Below are the code and all the weights of a small trained network. Each question names an input and a target symbol and asks about switching units off, where a switched-off unit gives its printed mean instead of its output.

import numpy as np


def w(rows, s, z=0):
    codes = np.array(rows[::2]) - 128.0
    scale = np.full(codes.shape[1], s)
    scale[-1] = z or s
    return codes * scale


def f(y):
    return y / 2 * (1 + np.tanh(0.7978845608 * (y + 0.044715 * y**3)))


def softmax(a):
    e = np.exp(a - a.max(-1, keepdims=True))
    return e / e.sum(-1, keepdims=True)


def log_softmax(a):
    a = a - a.max(-1, keepdims=True)
    return a - np.log(np.exp(a).sum(-1, keepdims=True))


def net(x, mask):
    ids = ['ΞΨΩβεθ'.index(c) for c in x.split()]
    T = len(ids)
    res = E[ids] + P[:T]
    u = 0
    for l in range(2):
        r = res
        for j in range(2):
            rows = slice(2 * j, 2 * j + 2)
            q, k, v = (r @ M[l][rows].T for M in (Q, K, V))
            z = softmax(np.where(np.tri(T) > 0, q @ k.T / 2**0.5, -1e9)) @ v
            o = O[l][rows]
            res = res + np.where(mask[u + j], z, o[:, -1]) @ o[:, :-1]
        u += 2
        y = f(res @ A[l][:, :-1].T + A[l][:, -1])
        res = res + np.where(mask[u : u + 4], y, B[l][:, -1]) @ B[l][:, :-1]
        u += 4
    return log_softmax(res[-1] @ U[:, :-1].T + U[:, -1])


Q, K, V, O, A, B = {}, {}, {}, {}, {}, {}
E = w([
[110,247,158],'Ξ',
[121,141,173],'Ψ',
[47,152,54],'Ω',
[94,101,134],'β',
[82,145,109],'ε',
[150,98,219],'θ',
],0.011)
P = w([
[182,86,66],'0',
[219,205,185],'1',
[98,81,220],'2',
[163,176,101],'3',
[56,96,152],'4',
[139,254,55],'5',
[67,164,186],'6',
[179,122,85],'7',
[16,136,113],'8',
[173,242,62],'9',
[47,105,156],'10',
[186,116,100],'11',
[71,117,159],'12',
],0.014)
Q[0] = w([
[182,138,119],'L0H0',
[252,137,179],'L0H0',
[195,157,20],'L0H1',
[156,179,112],'L0H1',
],0.012)
K[0] = w([
[61,121,37],'L0H0',
[136,142,12],'L0H0',
[18,172,178],'L0H1',
[3,103,99],'L0H1',
],0.011)
V[0] = w([
[133,120,190],'L0H0',
[116,129,99],'L0H0',
[145,3,70],'L0H1',
[164,142,179],'L0H1',
],0.011)
O[0] = w([
[157,151,209,176],'L0H0',
[63,155,102,102],'L0H0',
[83,53,1,2],'L0H1',
[254,175,196,129],'L0H1',
],0.0079,0.0046)
A[0] = w([
[21,229,236,84],'L0N0',
[103,128,60,3],'L0N1',
[156,160,254,243],'L0N2',
[156,198,181,211],'L0N3',
],0.0098,0.0039)
B[0] = w([
[103,48,178,254],'L0N0',
[138,255,145,130],'L0N1',
[23,168,67,251],'L0N2',
[183,29,29,224],'L0N3',
],0.0075,0.017)
Q[1] = w([
[76,143,179],'L1H0',
[209,157,10],'L1H0',
[186,160,81],'L1H1',
[157,119,101],'L1H1',
],0.011)
K[1] = w([
[97,3,113],'L1H0',
[76,201,139],'L1H0',
[166,152,203],'L1H1',
[155,134,115],'L1H1',
],0.017)
V[1] = w([
[82,54,123],'L1H0',
[255,99,85],'L1H0',
[102,55,236],'L1H1',
[97,184,89],'L1H1',
],0.0081)
O[1] = w([
[141,206,161,252],'L1H0',
[129,127,19,1],'L1H0',
[253,54,163,10],'L1H1',
[187,171,59,219],'L1H1',
],0.0065,0.0068)
A[1] = w([
[209,161,79,84],'L1N0',
[254,230,3,124],'L1N1',
[40,144,71,181],'L1N2',
[93,202,106,3],'L1N3',
],0.0093,0.0056)
B[1] = w([
[110,93,148,130],'L1N0',
[123,98,247,171],'L1N1',
[82,100,130,250],'L1N2',
[140,167,94,158],'L1N3',
],0.013,0.015)
U = w([
[150,37,2,253],'Ξ',
[131,80,91,64],'Ψ',
[144,191,87,225],'Ω',
[149,75,171,35],'β',
[136,103,107,63],'ε',
[143,38,85,90],'θ',
],0.0099,0.0054)

Each question gives the input, a string of symbols that net reads in full, and the target symbol t.
The units are the heads (2 rows each of Q, K, V and O) and the neurons (one row each of A and B). Each row of codes is followed by its name. A weight is (code - 128) times the scale printed after its matrix; where a second scale follows, it is the last column's (O, A, B and U).
mask holds one flag per unit, layer by layer, with each layer's heads first. A switched-off unit (its flag False) gives its mean, the last column of its rows in O or B, instead of its output. The means were averaged over made-up inputs and are rounded, as every weight is.
A unit's drop is (log p(t) with every unit on - log p(t) with that unit switched off) / (log p(t) with every unit on - log p(t) with every unit switched off).
The circuit of an input: a set's keep is (log p(t) with only the set's units on - log p(t) with every unit switched off) / (log p(t) with every unit on - log p(t) with every unit switched off). Starting from all 12 units, units are removed one at a time, each time the one whose removal leaves the highest keep (on an exact tie, the one counted first), for as long as the keep stays at least 0.8.
units of the circuit, in order: the units of the circuit, biggest drop first
most important unit: the unit with the biggest drop
top k neurons in layer l: the k neurons of layer l with the biggest drops, biggest first
heads that matter: for each layer, one digit per head in row order, 1 if its drop is at least 0.15 and else 0, layers parted by /
input Ξ Ω Ξ Ω β Ξ Ξ Ξ θ, target β: units of the circuit, in order : L0N0, L0N2, L1H0, L0N3
input Ω θ Ω Ω θ Ξ Ξ θ Ξ Ξ β, target Ω: units of the circuit, in order : L0H1, L1H1, L0N0, L0N1
input θ Ψ Ω Ξ Ω β Ξ Ω Ξ Ξ Ω θ Ξ, target Ξ: units of the circuit, in order : L0H1, L1H0, L0N2
input Ξ Ω β Ω, target β: units of the circuit, in order : L1N1, L0N2, L0N0
input Ξ Ω Ξ Ω Ξ Ξ Ξ Ξ Ξ θ ε, target β: units of the circuit, in order : L0N0, L0N3, L1H0, L0N2
input Ξ Ξ θ Ω Ξ ε Ξ, target β: units of the circuit, in order : L0N0, L1H0
input Ξ Ω θ Ξ Ξ β Ξ β Ξ Ψ, target Ξ: heads that matter : 01 / 00
input Ω θ Ψ, target Ω: units of the circuit, in order : L0H1, L1H0, L0N2
input Ω Ψ θ θ β Ξ Ω Ξ Ω ε Ξ Ω Ω, target Ω: top 3 neurons in layer 0 : L0N3, L0N0, L0N1
input Ω Ω Ω ε Ξ Ξ Ξ θ Ψ, target Ω: units of the circuit, in order : L0H1, L1H1, L0N3, L0N0
input θ Ω Ξ Ω Ψ, target Ξ: units of the circuit, in order : L0H1
input θ Ξ θ θ β Ψ θ, target Ξ: units of the circuit, in order : L0H1, L1H0
input Ω Ξ Ξ θ Ξ Ω ε, target Ω: units of the circuit, in order : L0H1, L1H1, L1H0
input Ξ Ψ β β Ξ Ξ θ β θ Ξ β, target β: units of the circuit, in order : L0N0, L0N2, L1H0, L0N3
input Ξ Ξ Ξ Ω Ω Ψ Ψ Ξ Ξ β β Ω β, target β: units of the circuit, in order : L0N0, L0N3, L0N2, L1H0
input Ψ Ξ Ξ θ β Ξ β Ω θ Ψ, target β: units of the circuit, in order : L1N1, L0N0, L0N2, L0H0
input Ω Ω Ξ Ξ Ξ, target Ω: heads that matter : 11 / 11
input Ω Ξ Ξ, target Ω: top 3 neurons in layer 0 : L0N3, L0N0, L0N1
input Ψ θ Ξ Ξ, target Ξ: heads that matter : 01 / 00
input Ξ Ξ Ψ Ξ Ξ, target β: top 2 neurons in layer 0 : L0N0, L0N3
input Ω β Ξ θ Ψ Ψ Ψ β Ξ Ξ Ξ Ω θ, target Ω: heads that matter : 11 / 01
input Ψ Ξ Ξ θ, target Ξ: most important unit : L0N3
input Ξ Ω Ξ β ε β Ψ Ω Ψ, target β: heads that matter : 00 / 11
input Ω Ω ε Ξ θ, target Ω: top 2 neurons in layer 1 : L1N3, L1N1
input Ω Ξ Ξ β θ Ξ Ξ Ξ Ξ Ξ θ Ω Ω, target Ω: top neuron in layer 0 : L0N1
input Ξ Ψ θ θ Ξ Ω Ξ Ψ ε, target β: top 2 neurons in layer 0 : L0N0, L0N3
input Ξ Ξ ε Ω Ψ β Ω Ψ Ξ Ξ Ω, target β: top neuron in layer 0 : L0N0
input Ω β β Ξ ε Ξ Ω ε β, target Ω: top 2 neurons in layer 1 : L1N3, L1N1
